Here is a tiny trained network, its code and every weight. The questions are about switching its units off for an input and a class, where a switched-off unit gives its printed mean instead of its output.

import numpy as np


def w(rows, s, z=0):
    codes = np.array(rows[::2]) - 128.0
    scale = np.full(codes.shape[1], s)
    scale[-1] = z or s
    return codes * scale


def f(y):
    return y / 2 * (1 + np.tanh(0.7978845608 * (y + 0.044715 * y**3)))


def log_softmax(a):
    a = a - a.max(-1, keepdims=True)
    return a - np.log(np.exp(a).sum(-1, keepdims=True))


def net(x, mask):
    res = np.array(x, float).reshape(1, 2) / 4 @ E
    y = f(res @ A[0][:, :-1].T + A[0][:, -1])
    res = res + np.where(mask, y, B[0][:, -1]) @ B[0][:, :-1]
    return log_softmax(res[-1] @ U[:, :-1].T + U[:, -1])


A, B = {}, {}
E = w([
[18,7,72,172,146,217,222,116],'x0',
[162,189,96,238,109,19,219,254],'x1',
],0.008)
A[0] = w([
[145,129,153,122,143,124,120,112,248],'n1',
[151,124,157,96,84,129,108,43,101],'n2',
[92,116,189,128,144,146,67,116,97],'n3',
[101,112,128,98,130,177,107,77,95],'n4',
[62,34,122,159,137,174,219,123,84],'n5',
[151,159,111,170,89,55,227,200,143],'n6',
[132,113,126,55,164,167,106,118,101],'n7',
[113,101,103,49,93,185,93,97,171],'n8',
[90,80,124,137,137,154,180,126,172],'n9',
[139,85,191,55,161,109,80,84,141],'n10',
[138,167,167,199,137,76,199,150,86],'n11',
[214,249,171,64,129,66,33,127,115],'n12',
],0.012,0.014)
B[0] = w([
[25,252,211,80,114,96,139,79,214],'n1',
[188,125,89,156,109,161,97,144,150],'n2',
[156,112,87,164,131,135,110,155,142],'n3',
[180,113,80,166,145,146,105,159,159],'n4',
[147,29,131,112,104,153,162,91,202],'n5',
[134,165,146,199,149,134,88,152,247],'n6',
[174,105,97,183,126,114,89,171,152],'n7',
[126,178,143,182,137,114,127,156,192],'n8',
[111,128,140,130,133,104,185,74,192],'n9',
[148,130,135,175,175,127,108,159,174],'n10',
[199,116,74,174,154,148,87,163,189],'n11',
[121,22,115,122,114,145,206,76,254],'n12',
],0.025,0.018)
U = w([
[133,36,141,136,117,154,183,76,135],'0',
[196,193,117,197,168,146,73,183,115],'1',
[51,255,185,104,120,91,137,101,255],'2',
[102,145,86,44,102,103,128,176,85],'3',
[132,114,119,89,150,100,107,173,89],'4',
[153,124,100,101,63,166,82,141,87],'5',
[133,165,109,73,117,130,111,135,90],'6',
[123,169,134,44,88,173,96,166,85],'7',
],0.013,0.0079)

Each question gives the input, the list of numbers given to net, and the class t.
The units are the neurons (one row each of A and B). Each row of codes is followed by its name. A weight is (code - 128) times the scale printed after its matrix; where a second scale follows, it is the last column's (A, B and U).
mask holds one flag per neuron, in row order. A switched-off neuron (its flag False) gives its mean, the last column of its row in B, instead of its output. The means were averaged over made-up inputs and are rounded, as every weight is.
A unit's drop is (log p(t) with every unit on - log p(t) with that unit switched off) / (log p(t) with every unit on - log p(t) with every unit switched off).
The circuit of an input: a set's keep is (log p(t) with only the set's units on - log p(t) with every unit switched off) / (log p(t) with every unit on - log p(t) with every unit switched off). Starting from all 12 units, units are removed one at a time, each time the one whose removal leaves the highest keep (on an exact tie, the one counted first), for as long as the keep stays at least 0.8.
units of the circuit, in order: the units of the circuit, biggest drop first
most important unit: the unit with the biggest drop
k most important neurons: the k neurons with the biggest drops, biggest first
drop when u is switched off: that unit's drop, to one decimal
input [-5,5], class 0: 2 most important neurons : n12, n8
input [-1,-3], class 2: most important unit : n11
input [2,-3], class 2: units of the circuit, in order : n12, n11
input [-2,4], class 1: 3 most important neurons : n11, n9, n6
input [3,-3], class 2: 2 most important neurons : n12, n11
input [2,-4], class 1: 2 most important neurons : n12, n4
input [-5,-7], class 1: drop when n10 is switched off : 0.1
input [0,-4], class 1: drop when n5 is switched off : 0.0
input [2,-2], class 2: drop when n12 is switched off : 0.5
input [4,-6], class 1: drop when n12 is switched off : 0.7
